Here is a tiny trained network, its code and every weight. The questions are about switching its units off for an input and a class, where a switched-off unit gives its printed mean instead of its output.

import numpy as np


def w(rows, s, z=0):
    codes = np.array(rows[::2]) - 128.0
    scale = np.full(codes.shape[1], s)
    scale[-1] = z or s
    return codes * scale


def norm(h):
    return h / np.sqrt((h * h).mean(-1, keepdims=True) + 1e-5)


def f(y):
    return y / 2 * (1 + np.tanh(0.7978845608 * (y + 0.044715 * y**3)))


def log_softmax(a):
    a = a - a.max(-1, keepdims=True)
    return a - np.log(np.exp(a).sum(-1, keepdims=True))


def net(x, mask):
    res = np.array(x, float).reshape(1, 4) / 4 @ E
    u = 0
    for l in range(2):
        y = f(norm(res) @ A[l][:, :-1].T + A[l][:, -1])
        res = res + np.where(mask[u : u + 9], y, B[l][:, -1]) @ B[l][:, :-1]
        u += 9
    return log_softmax(norm(res)[-1] @ U[:, :-1].T + U[:, -1])


A, B = {}, {}
E = w([
[125,129,132,125,131],'x0',
[113,194,34,83,68],'x1',
[227,66,148,1,158],'x2',
[164,183,198,149,42],'x3',
],0.0068)
A[0] = w([
[139,97,126,91,195,83],'0.n1',
[129,170,59,126,96,90],'0.n2',
[137,168,190,115,80,201],'0.n3',
[180,203,109,130,92,13],'0.n4',
[143,77,150,76,147,38],'0.n5',
[177,48,184,24,93,90],'0.n6',
[176,94,199,98,162,89],'0.n7',
[215,140,99,37,108,41],'0.n8',
[144,109,165,120,247,3],'0.n9',
],0.013,0.0069)
B[0] = w([
[78,146,127,159,196,164],'0.n1',
[121,188,93,144,96,177],'0.n2',
[165,87,180,188,89,235],'0.n3',
[181,92,82,95,66,145],'0.n4',
[102,163,54,109,140,154],'0.n5',
[171,236,73,109,182,255],'0.n6',
[147,245,73,254,121,206],'0.n7',
[154,6,255,45,130,211],'0.n8',
[104,37,96,138,137,166],'0.n9',
],0.0085,0.0077)
A[1] = w([
[156,117,140,7,122,95],'1.n1',
[97,66,120,10,146,30],'1.n2',
[61,57,130,146,158,90],'1.n3',
[76,223,71,17,149,190],'1.n4',
[167,189,132,101,44,68],'1.n5',
[98,94,75,67,199,164],'1.n6',
[151,134,63,215,136,2],'1.n7',
[127,131,146,109,122,8],'1.n8',
[70,147,80,156,154,183],'1.n9',
],0.013,0.0051)
B[1] = w([
[90,86,177,136,142,214],'1.n1',
[78,211,201,137,156,179],'1.n2',
[247,126,194,51,92,174],'1.n3',
[84,52,137,158,91,254],'1.n4',
[136,174,94,52,168,209],'1.n5',
[74,181,103,181,113,225],'1.n6',
[115,103,178,70,110,199],'1.n7',
[174,116,158,120,141,104],'1.n8',
[177,84,112,74,147,249],'1.n9',
],0.013,0.0059)
U = w([
[219,70,212,36,120,197],'0',
[158,118,202,229,63,3],'1',
[87,50,33,77,61,90],'2',
[150,206,57,109,10,199],'3',
[125,118,4,138,219,97],'4',
[224,236,130,154,162,117],'5',
[33,123,184,115,149,176],'6',
],0.023,0.0035)

Each question gives the input, the list of numbers given to net, and the class t.
The units are the neurons (one row each of A and B). Each row of codes is followed by its name. A weight is (code - 128) times the scale printed after its matrix; where a second scale follows, it is the last column's (A, B and U).
mask holds one flag per neuron, layer by layer. A switched-off neuron (its flag False) gives its mean, the last column of its row in B, instead of its output. The means were averaged over made-up inputs and are rounded, as every weight is.
A unit's drop is (log p(t) with every unit on - log p(t) with that unit switched off) / (log p(t) with every unit on - log p(t) with every unit switched off).
The circuit of an input: a set's keep is (log p(t) with only the set's units on - log p(t) with every unit switched off) / (log p(t) with every unit on - log p(t) with every unit switched off). Starting from the 12 units with the biggest drops (on a tie, the unit counted first), units are removed one at a time, each time the one whose removal leaves the highest keep (on an exact tie, the one counted first), for as long as the keep stays at least 0.8.
circuit, biggest first: the units of the circuit, biggest drop first
unit that matters most: the unit with the biggest drop
k most important neurons: the k neurons with the biggest drops, biggest first
k most important neurons of layer l: the k neurons of layer l with the biggest drops, biggest first
input [-5,-2,0,-7], class 0: unit that matters most	1.n3
input [1,1,0,3], class 3: 3 most important neurons	0.n4, 0.n8, 1.n1
input [7,-1,-4,-7], class 0: circuit, biggest first	1.n3, 0.n6
input [-4,8,1,-6], class 6: circuit, biggest first	0.n7, 1.n2
input [-6,-6,1,6], class 5: circuit, biggest first	1.n4, 0.n8
input [-5,-1,6,-3], class 4: 2 most important neurons of layer 0	0.n7, 0.n6
input [4,1,-8,3], class 3: 4 most important neurons of layer 0	0.n8, 0.n9, 0.n1, 0.n2
input [-5,2,-6,-8], class 2: 2 most important neurons	0.n3, 0.n8
input [-7,-1,-8,-2], class 0: 2 most important neurons	0.n6, 0.n7
input [-8,3,0,-8], class 2: 3 most important neurons	0.n8, 1.n4, 1.n9
input [8,1,-2,4], class 3: 2 most important neurons of layer 0	0.n8, 0.n4
input [2,1,1,-7], class 6: circuit, biggest first	0.n7, 1.n2
input [0,8,-1,-8], class 2: 2 most important neurons	1.n4, 0.n8
input [5,5,1,0], class 6: 2 most important neurons of layer 0	0.n7, 0.n8
input [0,-7,6,2], class 5: circuit, biggest first	0.n7
input [-3,1,-4,-4], class 2: 2 most important neurons of layer 0	0.n3, 0.n8
input [4,2,-5,-4], class 2: 2 most important neurons	0.n3, 0.n8
input [5,3,-6,0], class 2: 2 most important neurons of layer 0	0.n7, 0.n3
input [5,7,2,1], class 0: 2 most important neurons	0.n8, 1.n6
input [-2,0,-2,-1], class 0: 3 most important neurons	0.n6, 1.n9, 1.n6
input [-5,1,-6,7], class 3: circuit, biggest first	1.n5
input [6,-1,6,6], class 5: 2 most important neurons	0.n7, 0.n6
input [8,0,5,2], class 5: 2 most important neurons of layer 0	0.n7, 0.n6
input [7,0,4,-2], class 4: 2 most important neurons	0.n7, 0.n6
